Here is a tiny trained network, its code and every weight. The questions are about switching its units off for an input and a target symbol, where a switched-off unit gives its printed mean instead of its output.

import numpy as np


def w(rows, s, z=0):
    codes = np.array(rows[::2]) - 128.0
    scale = np.full(codes.shape[1], s)
    scale[-1] = z or s
    return codes * scale


def f(y):
    return np.maximum(y, 0)


def softmax(a):
    e = np.exp(a - a.max(-1, keepdims=True))
    return e / e.sum(-1, keepdims=True)


def log_softmax(a):
    a = a - a.max(-1, keepdims=True)
    return a - np.log(np.exp(a).sum(-1, keepdims=True))


def net(x, mask):
    ids = ['βδεζηλμπστφω'.index(c) for c in x.split()]
    T = len(ids)
    res = E[ids] + P[:T]
    r = res
    for j in range(2):
        rows = slice(3 * j, 3 * j + 3)
        q, k, v = (r @ M[0][rows].T for M in (Q, K, V))
        z = softmax(np.where(np.tri(T) > 0, q @ k.T / 3**0.5, -1e9)) @ v
        o = O[0][rows]
        res = res + np.where(mask[j], z, o[:, -1]) @ o[:, :-1]
    y = f(res @ A[0][:, :-1].T + A[0][:, -1])
    res = res + np.where(mask[2:14], y, B[0][:, -1]) @ B[0][:, :-1]
    return log_softmax(res[-1] @ U[:, :-1].T + U[:, -1])


Q, K, V, O, A, B = {}, {}, {}, {}, {}, {}
E = w([
[151,119,249],'β',
[49,114,114],'δ',
[150,83,127],'ε',
[115,136,150],'ζ',
[156,118,118],'η',
[83,114,92],'λ',
[139,113,172],'μ',
[227,106,229],'π',
[39,182,144],'σ',
[133,85,24],'τ',
[99,164,53],'φ',
[197,69,87],'ω',
],0.012)
P = w([
[63,12,193],'0',
[56,1,217],'1',
[72,9,197],'2',
[105,51,188],'3',
[101,59,182],'4',
[72,66,174],'5',
[102,59,158],'6',
[126,68,120],'7',
[91,99,168],'8',
[8,126,177],'9',
],0.0096)
Q[0] = w([
[206,94,116],'H1',
[152,252,196],'H1',
[155,206,186],'H1',
[26,92,170],'H2',
[44,24,152],'H2',
[81,105,199],'H2',
],0.012)
K[0] = w([
[148,179,174],'H1',
[192,7,193],'H1',
[204,96,209],'H1',
[158,149,120],'H2',
[153,167,97],'H2',
[142,173,70],'H2',
],0.014)
V[0] = w([
[104,167,104],'H1',
[102,149,147],'H1',
[129,126,115],'H1',
[134,117,1],'H2',
[77,164,168],'H2',
[39,154,76],'H2',
],0.017)
O[0] = w([
[166,158,155,61],'H1',
[113,112,180,151],'H1',
[134,103,126,111],'H1',
[177,78,117,1],'H2',
[143,227,155,163],'H2',
[250,183,145,111],'H2',
],0.015,0.011)
A[0] = w([
[93,99,75,23],'N1',
[126,164,51,127],'N2',
[214,147,160,154],'N3',
[17,117,102,93],'N4',
[96,66,117,61],'N5',
[129,189,38,201],'N6',
[69,39,184,114],'N7',
[117,137,191,11],'N8',
[173,152,162,44],'N9',
[54,159,76,167],'N10',
[248,136,83,98],'N11',
[40,92,147,78],'N12',
],0.013)
B[0] = w([
[76,198,164,136],'N1',
[108,92,146,130],'N2',
[83,49,192,144],'N3',
[186,169,73,253],'N4',
[164,156,61,153],'N5',
[135,2,212,147],'N6',
[144,159,45,230],'N7',
[226,6,165,142],'N8',
[16,207,116,132],'N9',
[180,111,148,229],'N10',
[12,72,249,130],'N11',
[113,125,177,233],'N12',
],0.0096,0.022)
U = w([
[148,178,124,147],'β',
[91,251,129,3],'δ',
[88,155,152,81],'ε',
[142,223,183,224],'ζ',
[166,115,158,147],'η',
[112,159,100,163],'λ',
[244,204,161,154],'μ',
[120,228,143,83],'π',
[88,218,169,158],'σ',
[144,80,101,104],'τ',
[112,178,103,65],'φ',
[157,193,145,112],'ω',
],0.011,0.0047)

Each question gives the input, a string of symbols that net reads in full, and the target symbol t.
The units are the heads (3 rows each of Q, K, V and O) and the neurons (one row each of A and B). Each row of codes is followed by its name. A weight is (code - 128) times the scale printed after its matrix; where a second scale follows, it is the last column's (O, A, B and U).
mask holds one flag per unit, heads first, then neurons. A switched-off unit (its flag False) gives its mean, the last column of its rows in O or B, instead of its output. The means were averaged over made-up inputs and are rounded, as every weight is.
A unit's drop is (log p(t) with every unit on - log p(t) with that unit switched off) / (log p(t) with every unit on - log p(t) with every unit switched off).
The circuit of an input: a set's keep is (log p(t) with only the set's units on - log p(t) with every unit switched off) / (log p(t) with every unit on - log p(t) with every unit switched off). Starting from the 12 units with the biggest drops (on a tie, the unit counted first), units are removed one at a time, each time the one whose removal leaves the highest keep (on an exact tie, the one counted first), for as long as the keep stays at least 0.8.
units of the circuit, in order: the units of the circuit, biggest drop first
unit that matters most: the unit with the biggest drop
top k neurons: the k neurons with the biggest drops, biggest first
heads that matter: for each layer, one digit per head in row order, 1 if its drop is at least 0.15 and else 0, layers parted by /
input σ σ β, target σ: units of the circuit, in order : [N9 H2 N4 N3]
input η σ β β π β β φ σ δ, target η: units of the circuit, in order : [H2 N4]
input ε η β ζ φ φ μ, target η: top neuron : [N3]
input δ π β σ β ζ σ ε σ λ, target ζ: top 2 neurons : [N7 N4]
input β β β η σ ε λ λ φ τ, target η: top 3 neurons : [N6 N7 N4]
input δ τ β, target τ: units of the circuit, in order : [H2 N4 N12]
input β λ σ, target ζ: top 2 neurons : [N4 N7]
input π μ μ π, target δ: heads that matter : 11
input ε π β μ β β β σ, target μ: units of the circuit, in order : [N10 N4]
input σ β μ, target ζ: units of the circuit, in order : [H2 N7]
input τ σ λ, target τ: units of the circuit, in order : [H2 N4]
input σ δ β β σ σ ε, target ζ: heads that matter : 11
input λ τ ε, target τ: heads that matter : 01
input μ β τ β τ π, target τ: units of the circuit, in order : [H2]
input σ δ ε τ δ β, target τ: units of the circuit, in order : [H2 N4]
input ζ σ τ φ, target η: units of the circuit, in order : [H2 N6 N4]
input μ η δ π β μ η π π β, target δ: heads that matter : 11
input π ε μ, target δ: top 2 neurons : [N1 N7]
input β β τ, target τ: heads that matter : 11
input ε β π π β, target δ: heads that matter : 11
input β β ε η π β ω ω δ ε, target λ: top neuron : [N7]
input β β β, target μ: heads that matter : 01
input β π σ, target μ: units of the circuit, in order : [N8 N10 H2 N4]
input ε β τ β ε τ ω ω, target τ: heads that matter : 10
input β η ω, target λ: heads that matter : 01
input σ η ζ δ σ λ, target ζ: heads that matter : 11
input φ σ ε β δ φ, target η: unit that matters most : N6
